After every row comes one of two labels: whether the row has a hidden trait. Each part has its own trait and labels.
[  0   6   8 -18   2 -17   3 -10  -2 -42  -1   2 -12   4  -6   4 -16   9
   9 -27   0   5  -2  -2 -21  10  -1  11  -3 -10  -6   3 -10  12  10  18
  10   4  -2  10   3 -16  -3  -6   1   1   4  -8   4   7  -4   3  18 -25
   7  -5  12 -12   5  14  -3   8  -7  12  -1  -3  -2  -7  -3  10  -2 -10
  -6 -13  -6  -7   3   3   2  -6   6  -1  -9  19  -2   1  -8  28  -7  -2
 -11  -5  -2   0   1  -2   2   1   1  -8] -> (62)
[  2   4  -5  -6 -11  -8  -5 -10   3  55   4  -6 -12   0   4   6  10   6
   1 -22   6  -2   0   7  -9   7   3   0  -7  17   4  10  -2   8   8   8
   6   1  12  -5  -6  -6  14 -10   7   2   0  -6  -7   3   5  -4   2   2
   4  -3 -18   5  -3  -4   8  -3 -15   1  -2  -3   2   3  -2  -2   3  12
   7   7  -1 -10   1  -9   1  -8   2  13  -7   1   9  15   4  -9   0   1
  -1   0  11   7   1  -6   0   0   4  -3] -> (62)
[ -3   6  -3  -7  -7 -14  -4  -8   5  37   3  -6 -13   2   5   6   4   7
   2 -19  10  -2  -2   5 -11   6   2   4  -6  12   3   9  -5  11   9   9
   9   2  12  -7  -5  -5  12  -8   9   2   3  -8 -10   3   2  -1   6  -6
   4  -5 -26   1  -1   1  12  -1 -17   3  -2  -2   2   0   2  -1   2   4
   5  12  -3 -10   5  -7   2  -9   0  11 -10   4   6  15   3  -2  -1  -1
  -5  -3   6   6   3  -5   1   0   4   0] -> (65)
[ 23   7  -2 -14  -4  -3  -1 -17  -7  22   6  -6 -15   1  -8   7  -2   9
   5 -63   9   9  -4  12  -6   7   4   7  -8   9   9  11   0  -3   8  15
  10  -1  21  -9   1 -29  18 -15   0  -3  -2  -1   8  10  -5   7  -4   2
   9   2 -17   2  -4  -2  -8  14 -25   8  -5   8  -3   1 -17   9   0  22
  -4 -21   0  -8  -5 -14   6  -4   1   8   5   8  15  13  -4  -3  -8   4
  -2  13  14  10  -6 -11  -1  -3   5 -31] -> (65)
[ -9   5 -15   6  -9 -17  -6  -3   9  63   3  -8   0   1  13   4  11   1
  -6  16  14  -9  -3   4   2  -2   2  -1  -2  15   8   6   0  11   9  -4
   3   1  12 -17  -7  11   6  -5  10   2   3  -2 -15  -1  -2  -2  -4   8
  -2  -3   1   7  -2  -6  14   1 -14  -4  -1   4   4   4  11  -9   3   6
  10  33  -1  -5   7  -8   1  -5  -6  10  -6 -12   5  13   9 -17   5  -2
   1  -2   6   6   3  -1   1  -1   3   6] -> (62)
[ -8   5 -12   0 -10 -16  -6  -5   8  60   3  -8  -4   1  10   4  10   3
  -3   4  12  -7  -3   5  -4   2   2   0  -4  14   7   8  -2  11   9   1
   6   1  12 -14  -7   7   8  -6  10   3   3  -6 -16   0   2   2  -2   4
   1  -5   5   6  -1  -5  16   3 -14  -3  -1   1   4   3   8  -7   3   4
   8  27  -2  -8   8  -7   1  -7  -3  11  -8  -3   6  15   9 -12   3  -2
  -1  -4   6   6   3  -3   1   0   3   5] -> (62)
[ -4   7  -5  -7  -8 -19  -4  -5   6  41   3  -6 -12   2   6   6   3   6
   0  -9  11  -7  -2   4 -11   5   2   5  -6  12   3   9  -6  11   9  10
   8   3  10  -7  -6  -3   9  -7   9   3   3  -8 -10   3   0   0   6  -4
   3  -6   0   0   0   1  14  -2 -18   3  -2  -2   3   0   4  -2   2   3
   5  21  -3  -9   6  -7   2  -9   0  13 -10   1   5  13   5  -7   1  -2
  -5  -3   7   6   3  -4   1   0   3   0] -> (62)
[ 10  -3  16  -8   8 -11   7 -13  -9 -59  -3   8  -3   0 -12  -4 -11   2
   6 -19 -12   8   3  -3  -6   3  -2   2   1 -14  -8  -5  -2   7   9   6
  -1   0 -10  16   7 -13  -5  -8  -9  -2  -2   4  16   2  -3   1   6 -12
   2   2   9  -8   3   7 -15  -8  11   6   1  -3  -4  -5  -9  10  -3  -7
  -9 -31   0   2  -7   7   0   3   7  -8   3  14  -5 -11 -11  18  -6   1
  -3   2  -6  -5  -3   1   0   0  -2  -7] -> (62)

Next part:
[ -2  -2  -6   4   5  -5  -4   3 -19  -7   5   0   2  -2   2 -11  -2   8
   7   5 -12  18  18 -11   7   1   1  -9  -6   2  -9  -7] -> lofil
[  2  -2   6   9   3   9   5   6  23  -1   3  29  26  -2   5 -12  23   8
 -13 -30  -5  -2  55  12   4 -10  -6 -12 -23  30  -8   4] -> rezol
[  2   0   0   0 -18 -10   8   1 -16  15  -5   4   6   2  20 -22 -14 -21
  -2 -14   3   8 -12  49  -2  -7 -19  -9  13 -33   6 -11] -> rezol
[  8   1  -6  -7   3  -2   3  -1  -6   8  -4 -20 -13   1   1 -14  -3  -5
  -1   3   3 -11   1 -13   2   4  -8  10   3 -23  17   7] -> rezol
[ -2   4  -3  -2  -5  -2  -5   1  -1  -5   2  11   0   1   8 -21  -8  23
  -1  -1  -5   7  20   5  -2 -13  -8   9 -14  -1  -7  -5] -> lofil
[  4  -3   9   8  -3  -1   6   1  14  10  -1  -8  -5  -1   0  -6  11  -9
  -6  -7   4  34  -8 -35   5   1  -2   5  -1  -6   3   6] -> lofil
[  6  -1   7  11  -3  -2   0  -2   3   5   4   3   0   0   2  -5   3   6
  -6   1   2  28 -13  -6  12  -4  -1   3  -6  -1  -1   1] -> lofil
[  5   0 -10  -2   6  -2   0   4  -1  12  -2  -7   5   5   4  -8  -1   5
  -1  -6   0   7  10 -30  -7  -1 -13  13   4 -11   8   6] -> rezol
[  5  -1  -8  -5  10  -2   2  -3  -6  11  -5 -16  -7   0   1 -31  -3 -10
   1   6   8   3  -8 -18  -2   3 -10   9   9 -25  10  -4] -> rezol
[  6  -2 -15  -4  24   3  -6   1   3   9  -2 -14  -3   2  -3 -19   4  -1
   1  13   5  10   9 -59  -7   2  -2  17  -1 -11   7   5] -> rezol
[  1  -6   1   5  12   9   1  -1  12   2   1  11  16  -5   1 -38  18  -9
  -8  -8   5  11  28   3   3  -4  -6  -8 -11   8  -9  -9] -> rezol
[  3  -1   6   5  -8  -5   2   1  -1   2   1   0  -2  -1   6 -11  -1   3
  -2  -5  -2  26   1  -4   7  -6  -6   2  -8  -6  -3  -2] -> lofil
[ 2 -1  4  5 -8 -5  2 -1 -4  1  1  1 -4 -1  5 -7 -2 -4 -2  0  1 12 -8 18
  8 -3 -3 -5 -1 -7 -1 -4] -> lofil
[ -6  -1  -3 -12  -2   1   1   0 -11 -10  -3   0  -5   0  -1   0  -2 -18
   3   0   2 -16   6  17  -3   8   1 -15  10  -4  -1  -5] -> lofil
[ -4   3  -3 -14  -4   3  -1  -2   3  -7  -4   7  -5   2  -1  -5  -3   1
  -4   1   7 -22   3  23  -7  -3  -8   2   3  -1   1   0] -> lofil
[  7   0  -1   1  -6  -6   4   5  -3  -1  -1   6   0   2  11   1   3  -8
  -4 -21   1 -10  19  15  -1  -7   1  -3   8 -10   7   7] -> rezol
[  3  -3  -6   4  11   1  -1   3   1   5   0   7  11   2  10 -16   5  -5
  -3 -11   1  16  17 -18  -5  -6  -3   4   4  -7  -2   0] -> rezol
[ -3  -5   5  -4 -14  -5  11   6  11   7  -5 -10  -8  -2   2 -13   7 -24
   2 -15  -6  38  11 -36  -5   4  -9  -2   1 -18   0   1] -> lofil
[  5   1   3   0 -14  -4   9   3  -8   5  -2   5   3   0  10 -14  -3  -7
  -4 -22   1 -14  14  36   3  -5 -11  -8  -4 -14   9   1] -> rezol
[  1   5  -1  -4  -3   0  -5  -4  -6  -6   1  10  -2   2   4  -5  -8  14
  -6   9   7 -12  -9  21   4 -10  -3   1  -1  -1  -3  -4] -> lofil
[  3  -1  -3   8   9   0  -4   0   0   0   4  -3   3   0  -2  -4   4  11
  -1   6  -4  20   3 -25   8   3   0   1  -6   6  -5   0] -> lofil
[  7  -3  -7   0  14   2  -2   3   8   4   0   1   3   1   3 -11   9  -4
  -4  -6   3   5  23 -24  -4  -3   4   3   4  -1   0   6] -> rezol
[  4   1  -8  -7   6  -2   2  -1  -8  13  -4 -13  -3   1   2 -27  -2  -6
   2   3   4   3  -7 -15  -2   2 -14   9   4 -26  13  -3] -> rezol
[  8   2   6  16  -5  -5  -2  -5  -1   5   6   4   0  -1   6 -16  -3  22
  -9   3   2  24  -9   8  13 -14   0   7 -14  -3  -2  -2] -> lofil
[  0  -2  -2   3   0  -5  -2   0 -24  -6   3   3  -1  -2   3  -7  -7  -3
   5   5  -6   5  -1  16  12   3   2 -17   0  -2  -6  -8] -> lofil
[  3  -1   4   3  -1  -2   1  -1   0   1   1  -2  -2   0   2  -2   2  -3
  -4   2   3  13 -10  -6   7   0  -2  -2   2  -3   0   0] -> lofil
[  3   0   5   8  -7  -5   2   1   4   6   2   0  -1  -1   5 -15   0   9
  -4  -5  -2  31   1 -15   5  -9  -5   6 -13  -4  -4  -1] -> lofil

New part:
[ -2 -18 -15  -1 -35   4   5   2 -16   5   2 -53 -13  -1 -14  -3   8  -4
   2 -15   3   0   6  34  -3  -1  -7  -1  18 -18 -19  16  -7  27  -7   9
  13  26 -26  16  -3   9   9  15  32  19  -9   5  11  -6  44] -> (55)
[  1   1   7   0 -18 -13  10   8  -5  25   8 -41  -1  18   8 -20  -6 -13
 -20 -11  10   3   1   3   1   7  -6  24   3   9   5 -26 -38   5   2   1
  10  20 -43   2  18  22 -17  -1   9 -11  19 -18  14 -26   4] -> (55)
[ -2  -2  24 -29 -45  -7  49  -5  -8  35 -16  15  -1  -9 -44 -23  -6  -3
  14 -10  10 -14   7 -25  18 -24  -8   6  34   6  12 -24  -7  11 -13  38
  16 -47 -36  30 -18  -1 -56  -1  15  26  26  36  36  11   9] -> (55)
[ -6 -11  -6   2 -24   2  -1   8  -9   3 -12  -6   0  22  -8 -19  15 -10
 -23 -17   8   4  -7  24 -33  -1 -10  -7  34  -2   3  23   2   6   3  -3
  -2  -1 -45  16   1  18  -5  21  23   7 -24  13  -1  -8  26] -> (56)
[  4 -25  -1  15  -9   7  -2   7  -5   1 -22 -24  -3  -8 -33 -10  23 -20
  -6 -10  -6   2  -2  31 -17  -9 -25  -4  24   4 -15  25  16  12 -16  -4
  -3  27  11   1   9  14  32   5  24  -5  -9   5   2 -24  46] -> (55)
[ -5 -18 -14  -5 -35   3  -3  -1 -17   3  -1 -46 -13   1 -17  -2   6  -6
  -1 -16   0   1   6  29  -5  -2 -10   2  27 -16 -21  14  -7  29   0   6
  12  19 -14  14  -5   6   8  16  32  24  -4   6  13  -7  48] -> (55)
[ -8 -17 -14 -14 -29   3  13  -2 -22   3  -5 -45 -12   2 -18  -7  11  -6
   1 -17   3   2   6  26  -6  -3 -14   1  27 -15 -15  13  -5  30   1   9
  12  17 -30  16  -8  11   5  14  36  17  -8   4  17  -3  45] -> (55)
[ -1 -22  -2  -7 -33 -13  -5  -1 -16  24 -24 -28   1  -6 -12 -19  28  -5
  11 -24  -9   3  -3  34   3 -26 -24  -7  16   9  -1  17  24   5  -5  -3
   6 -24 -33  19   9  20   1  19  34  -1  15  10  14   2  45] -> (55)
[  0   1  17 -15 -43  -2  57  -7  -3  27 -15  21  -2  -9 -53 -16  -4  -9
   7  -3   4 -13   9 -16  14 -20 -13   7  39   4   7 -15  -3  24 -15  39
   4 -30 -24  22 -13  -2 -41 -10  14  23  18  35  29   6  12] -> (55)
[  1 -24  -3   5 -19  -3  -2   8  -7  15 -22 -24  -2  -4 -25 -19  20 -12
  -1 -14 -12   6  -4  28  -7 -22 -25  -5  19   4 -11  18  19  15 -16   1
  -1   3  11   6  15  17  14  13  27  -9   8   3   8 -16  38] -> (55)
[ -1   4  21  -5 -42   2  56  -5   5  24 -19  19  -1 -12 -63 -21  -4  -9
  -1   1   3  -9   6 -22  17 -22 -13   5  39   5   1  -9  -1  28 -14  34
   3 -16  -8  20 -17  -2 -38  -6   8  16  18  37  24   1  13] -> (55)
[-10 -12  -4  -4 -28   1   0  10 -13   9  -8   0   1  27 -18 -21  12  -4
 -18 -19  12   3  -8  21 -30  -4 -12  -3  42   0  16  34   1   7   3  -6
  -4 -17 -59  17   1  24 -14  27  25  14 -10  17   9   0  33] -> (56)
[ -2 -20   1  11 -26  -2   1   3  -8   9 -22 -18   1  -4 -26 -16  18  -9
  -7  -7 -14   6  -7  23  -7 -26 -32  -7  25   5  -6  25  19  12 -12  -3
  -5  12   4   6  13  16  13  12  28 -14   1   0   2 -10  48] -> (55)
[ -5 -15  -4   7 -16   7   3  10 -10  -3 -16  -5  -5  19 -20  -5  15 -13
 -22 -12  15   5  -2  30 -32   6 -12  -8  43  -2   4  23  -3  12  -2  -7
  -3  10 -37   8  -3  24   8  22  24  10 -17   7  -1 -14  34] -> (56)
[ -2   2  18  -4 -29   8  50  -4  -1  20 -16  16  -4 -15 -54 -13   2 -15
   5   0  12 -15  11 -12  11 -12 -10   9  39   2   1 -14 -11  28 -28  33
   5  -7 -14  18 -17   1 -26  -9   5  20  15  39  25  -5  12] -> (55)
[  7  -3  18 -17 -25  10  15   4   8  30 -28 -36   0 -29 -44 -10  12 -21
   2  -1  18  -3  10   9  -1  -2  -9  21  28  -2  20  -8 -12  16 -18  42
   0 -15  17   9  -6 -21 -38  -6   9  36   2  33  27  13 -18] -> (55)
[ -9  -2  15 -10 -18   4  27  -7   1  20   0  -2   8 -19 -28 -43   8  -7
  17 -10   9  -9   1 -23  16 -12 -12   6  18  -3  12 -15   6  16  -6  29
   6 -19 -60  18  -2 -15 -38  -1  12  29  30  36  30  15   3] -> (56)
[ -7 -11  -3  -3 -16   0  -2   6 -11   5 -16 -19   0  20 -12 -11  17  -9
 -18 -17  11   5  -5  30 -29   0 -10 -11  40  -5   8  26  -5   3   1  -2
  -5 -14 -46  13   4  20  -1  22  27  17  -9  14   4  -3  29] -> (56)
[ -6 -18  -7 -16 -35   0   6   0 -27  13  -1 -50 -13   3  -8 -16  10  -3
  11 -23   6   0   6  34  -3 -11  -6   3  21 -14  -8  15  -4  23  -4   6
  15  -1 -41  14  -9   5  -3  19  38  18   1  10  17   2  45] -> (55)

Part 4:
[  0   0  -1   0  -5   3   0  -4  -5  -1 -13   0  -1  -2   4  32  -5   8
  -1  -1   0   1 -14 -18   0   7   1   3   4 -12  -1   3  16  -5 -24   2
  -2   2   5  -1   2  -5 -11   1  -1   1] -> toz
[  0   1  -2 -33   1  11   5   5  -2  -3  -2   6   0   0   6   3  -8   0
   1   0   3  -1  -2 -10   0  -1   1   1   0  -2  -1  -2   0   1   3  13
  -2   2 -20  -2  -8  -2  -1  18   0   4] -> toz
[  0  -4   0   1  23  10   6  33 -12 -18   2   2   7  -5  14  10 -17   0
   3  -1   4   1  -6 -27   1   0   1  11   6  -8  -9  -1   8   1   5  14
 -30   0   3  -6 -34  -5  -1   9   9   4] -> toz
[ -3   2 -12   1  -1  -1   8  -1  25  -3  -1   8   2   1  -4   6  -2  10
   1  -3   1   3   2   2   4 -25   4  -4  -2   1  -5   0  -9  -7  -2 -11
  -1   4  -5  13  -4   0  -1   1  -2   4] -> toz
[-11   8   5   6   1   5  -2  14 -18  -1  -3  -1 -13   0   3   3 -12   0
 -18  -2   2   2  -2  11   4   3   3   6   2  -1  -6  -7   4  -2  15   5
  -8  -2   1   1  -2  -8   3  -5  -2   1] -> toz
[ -1  -5   1   2   4   0   0   5   0  -8   0  -1   0 -19  11   7  -8  -2
  -2   5   2   3 -11   0   6  -1   0  -1   5  -1  -4  15  10   0   4   2
   0   4  15   4  -2   3 -15   3   1   4] -> gugub
[ -1   6   2   3   1  -2   0   7   1  -1  -7   5  -2   1  -1 -20   1   0
  -3   2  -1   0   0   4  -1   5  -1   0   0   0  -9  -2   1  -2   3  -2
   0   1   5   1   0   0   5  -3 -14   0] -> gugub
[ -6  -2  -4   2  -4   4   3  26  -6 -17  -2  -1   9  -2  -1 -13  -8   2
   0   0   1   5  -3 -18   3   5   9 -18   4  -7  -7  -4   3  -2   8   9
 -16   1   4   9  -1  -2  -9  -7   5   7] -> gugub
[ -3   1  -8  -8   7   4   3   9  -4 -11 -15   5  -2  -2  -4   5 -10   2
   0 -15   4   2 -12 -20   1   5   7   4   5  -9   0  26   7  -1 -14  12
   6   6   2   7  -1  16 -15   4   9   7] -> gugub
[  6   4   1   5   2   1   2   9 -32  -3   2   4   1  -1   2  12  -3   3
   0   1   1   4   0  -5  -2  -1   4   1 -26  -4 -14  63  -1  -6  -2   9
 -10   1  -8  -2 -21  -3 -15   2  -4   6] -> toz
[ -9   4  -8   0   5  -2  -7   0   0  -3   0   0   0  -1  -1 -11  -9   5
   0 -13   0   1   3 -18   1  33  10  -1   7   7   0  -2   8   0   2   5
 -17  -1   3  -1  13  -1  10   6   0   5] -> gugub
[  2   5   2   3   0   2   0   1  -7   0  -6  -2   3  -1  -1   0  -4 -12
   0 -12   8  -8  -1  13  -2   9  11   2   2  -1   0   4  -3  -4   1   8
   8 -12   2  -4  -1   0  -3   4   2   0] -> gugub
[ -1   0  -3   0   3   3   0  -3  -2  -3  -1   7   2  -4   9  18 -14  -2
   0   1   3   1  -2 -13   6   1   2  -5  27  -3  -1  15  12 -11  -2   2
 -11  -3   4  15  -2   2  -7   1   0   2] -> gugub
[  0 -26   3   7   9   1   1  10   5   0 -27   1   2   0  -1  -3  -8  20
  -2 -13  -7   4  -6   6   3   0   0   3  -3 -12  -1   8   0  -2   5 -43
 -28   1  -2  -1  19  -1 -10   2  19   3] -> gugub
[ -6   3   4   9  -8   1   1  -2   3   1  -7   7  -5   0 -21   0  -1   8
  -4   9   2   3   2  41  -2   4  -1   2   5  -2 -13 -56   0  -2   6   4
  -2   5   7   1   4   7 -24   1  -5   2] -> toz
[  1  15 -12   0  -4  -1   1  -4   0   1  -1   3   2   0  -1   4  -1  -1
   0  -9   7   0   0  -6   4  -2   2  35  -2   4  17  16  -3  -3  -2  -5
  -3  -3 -17   0   2   2   0   4  11  10] -> toz
[ -5  -1  26  -1  -1  -1  -4   6  -2  -8  11   5   2  -1  15   4  -9  -3
   0   0  -3   0  -3 -15   0   2   8  11   0  -3  -5 -13   5   0   1   1
  -8  -9  27   1  -2  -1  10  11  -3   4] -> toz
[  2   1   3   1   3   2   4 -24  -3  -3  -5  -4  -4  -2   1   0   0   1
   0   9   4   1   0  -4   0   0   9   0   5 -12  -1  -5   1 -13   3   3
  -4   2   3   0   0  -2 -26   0   0  -1] -> toz
[  5   0  -8   1  -2   6   0  16 -10  -5  -4   2   6  -2  -4   4  -9   7
  -3   0   8   1  -5 -17   2  -3   3  -1   0  -4  -3  -7  -2  -1   4   7
 -13  -4  -1   3  -7  -2  -6   3   9   8] -> toz
[ -1   1  -2   2   1   3   0  13  -5  -3   0  -2  17  -4   2   5  -6   2
 -16   2   1  -1   4 -10   7   3   0   1   8  -7  -4 -24  15   1   1  22
 -31   4  -6  12   1   3   2   5  -1   0] -> toz
[  0   4  -8   2  -7   4   1   2  -1   7  -7  -2  -4  -2  -1  17  -4   0
  -2   0  24  -1  -3  -4   0  -8   1   6   7  -4   2   4   1   0  11 -10
 -15   1   2   2   1  -1  -2   0   0   0] -> toz
[ -1  -2   6   5  -7   1   5  -8  -2  -2  13  -1  -4   0   5   2 -11   6
   2  33 -20   0 -21   1  -1   2   0  25  13  -2 -11  -4   5   1   3  10
  -3   8   9   4  -9  -2   2  11  -6   0] -> toz
[ -9  -1  -2  -8  -4   2  -1  -4  -9  -3  -2  -1   3  -2  -1  -2  -7  -1
   1  -7   7   1   7  -8   9  -3   4  -3   1  -2  35   7   0  -4  15   8
  -7  51 -24 -40   7   1 -23   5   3  13] -> gugub
[ -7   2  -1   0  -9   6  -3   3  -3  23 -16   1  -4  -1  -6  12  -6   0
  -6  -4   1   2 -11  -4  -1   0   0  -5   4  -1   0  -8 -12  -1  -1   2
  -3  -4   4   1  -1  -1   6   1 -12   1] -> toz
[ -1 -15   3   1 -17   4   1  20   1  -2  -5   2  -2  -2   4   1  -4   1
  -3  -2  -3  -1  -7   8  10   0   5  -5   6  -5  -8   8  13   0  11   2
  -6  -3   1  -1  21   0 -11   6 -10   3] -> toz
